Below are the code and all the weights of a small trained network. Each question names an input and a class and asks about switching units off, where a switched-off unit gives its printed mean instead of its output.

import numpy as np


def w(rows, s, z=0):
    codes = np.array(rows[::2]) - 128.0
    scale = np.full(codes.shape[1], s)
    scale[-1] = z or s
    return codes * scale


def norm(h):
    return h / np.sqrt((h * h).mean(-1, keepdims=True) + 1e-5)


def f(y):
    return y / 2 * (1 + np.tanh(0.7978845608 * (y + 0.044715 * y**3)))


def log_softmax(a):
    a = a - a.max(-1, keepdims=True)
    return a - np.log(np.exp(a).sum(-1, keepdims=True))


def net(x, mask):
    res = np.array(x, float).reshape(1, 3) / 4 @ E
    u = 0
    for l in range(2):
        y = f(norm(res) @ A[l][:, :-1].T + A[l][:, -1])
        res = res + np.where(mask[u : u + 6], y, B[l][:, -1]) @ B[l][:, :-1]
        u += 6
    return log_softmax(norm(res)[-1] @ U[:, :-1].T + U[:, -1])


A, B = {}, {}
E = w([
[221,159,175,28,186,133,88],'x0',
[74,8,130,77,172,109,117],'x1',
[101,113,254,138,126,187,99],'x2',
],0.0052)
A[0] = w([
[143,207,107,177,132,137,141,44],'0.n0',
[100,128,251,153,114,157,119,255],'0.n1',
[142,207,144,202,108,144,125,133],'0.n2',
[104,90,127,136,140,141,119,91],'0.n3',
[183,118,147,52,165,142,129,29],'0.n4',
[202,203,157,106,136,137,124,93],'0.n5',
],0.016,0.0037)
B[0] = w([
[96,4,176,189,64,147,63,169],'0.n0',
[88,132,208,139,181,74,179,250],'0.n1',
[135,214,114,33,122,8,117,196],'0.n2',
[56,115,66,184,115,156,141,145],'0.n3',
[172,110,145,109,126,32,15,197],'0.n4',
[122,152,91,174,179,254,172,203],'0.n5',
],0.014,0.015)
A[1] = w([
[135,118,141,106,22,122,112,82],'1.n0',
[160,190,176,161,148,223,175,36],'1.n1',
[179,165,86,138,103,249,115,4],'1.n2',
[118,159,49,129,125,189,138,69],'1.n3',
[154,138,85,92,67,163,52,124],'1.n4',
[147,85,229,128,158,137,144,51],'1.n5',
],0.019,0.0025)
B[1] = w([
[135,211,118,108,84,248,139,171],'1.n0',
[149,210,82,145,251,174,136,191],'1.n1',
[169,34,232,229,29,98,230,182],'1.n2',
[133,84,132,3,171,177,124,171],'1.n3',
[169,119,25,139,111,68,209,198],'1.n4',
[166,116,71,133,51,201,60,255],'1.n5',
],0.017,0.0092)
U = w([
[141,201,50,99,48,185,154,232],'0',
[72,210,202,111,113,59,132,157],'1',
[180,84,137,198,129,168,227,206],'2',
[146,219,144,158,224,195,111,173],'3',
[79,70,61,41,161,193,133,97],'4',
[14,74,169,214,125,183,153,9],'5',
[190,104,38,113,136,42,115,31],'6',
[155,86,180,152,122,127,3,111],'7',
],0.014,0.0013)

Each question gives the input, the list of numbers given to net, and the class t.
The units are the neurons (one row each of A and B). Each row of codes is followed by its name. A weight is (code - 128) times the scale printed after its matrix; where a second scale follows, it is the last column's (A, B and U).
mask holds one flag per neuron, layer by layer. A switched-off neuron (its flag False) gives its mean, the last column of its row in B, instead of its output. The means were averaged over made-up inputs and are rounded, as every weight is.
A unit's drop is (log p(t) with every unit on - log p(t) with that unit switched off) / (log p(t) with every unit on - log p(t) with every unit switched off).
The circuit of an input: a set's keep is (log p(t) with only the set's units on - log p(t) with every unit switched off) / (log p(t) with every unit on - log p(t) with every unit switched off). Starting from all 12 units, units are removed one at a time, each time the one whose removal leaves the highest keep (on an exact tie, the one counted first), for as long as the keep stays at least 0.8.
circuit, biggest first: the units of the circuit, biggest drop first
unit that matters most: the unit with the biggest drop
top k neurons: the k neurons with the biggest drops, biggest first
top k neurons in layer l: the k neurons of layer l with the biggest drops, biggest first
input [3,-6,0], class 2: top neuron in layer 0 -> (0.n5)
input [4,-3,-3], class 2: circuit, biggest first -> (0.n5, 1.n2)
input [-2,7,-4], class 4: top 2 neurons -> (0.n1, 0.n4)
input [0,2,-7], class 4: circuit, biggest first -> (0.n4, 0.n1, 1.n3)
input [-2,1,8], class 5: circuit, biggest first -> (0.n1, 0.n4, 1.n5)
input [-8,0,-2], class 0: top 2 neurons -> (0.n1, 0.n5)
input [-2,4,-1], class 4: top 3 neurons -> (0.n1, 0.n4, 0.n5)
input [-1,7,-6], class 4: top 3 neurons -> (0.n4, 0.n1, 0.n2)
input [-8,-3,1], class 1: top 3 neurons -> (0.n2, 1.n5, 1.n4)
input [-8,7,-3], class 4: circuit, biggest first -> (0.n1, 0.n4, 1.n3)
input [-3,5,-6], class 4: top 4 neurons -> (0.n4, 0.n1, 0.n5, 0.n2)
input [-7,2,-2], class 4: top 3 neurons -> (0.n1, 0.n4, 0.n5)
input [-4,0,-7], class 0: top 2 neurons in layer 1 -> (1.n0, 1.n2)
input [-6,-3,0], class 0: top 3 neurons in layer 0 -> (0.n1, 0.n0, 0.n4)
input [-1,6,2], class 5: top 4 neurons -> (0.n3, 0.n5, 0.n2, 0.n4)
input [-2,-3,-5], class 0: unit that matters most -> 1.n0
input [-4,5,1], class 5: top 2 neurons -> (0.n5, 0.n3)
input [5,-8,-1], class 2: top 4 neurons -> (0.n5, 0.n1, 1.n2, 0.n0)
input [5,2,1], class 7: top 2 neurons -> (0.n4, 0.n2)
input [-7,3,0], class 4: top 3 neurons in layer 0 -> (0.n1, 0.n4, 0.n0)
input [-2,0,7], class 1: unit that matters most -> 0.n5
input [5,-8,-5], class 2: top 2 neurons in layer 0 -> (0.n5, 0.n1)
input [-6,0,-5], class 0: top 3 neurons -> (0.n5, 0.n1, 1.n0)
input [6,-8,-3], class 2: top 2 neurons -> (0.n5, 0.n1)
input [-6,3,-8], class 4: top 2 neurons in layer 0 -> (0.n4, 0.n1)
input [-5,4,-7], class 4: top 2 neurons in layer 0 -> (0.n4, 0.n1)
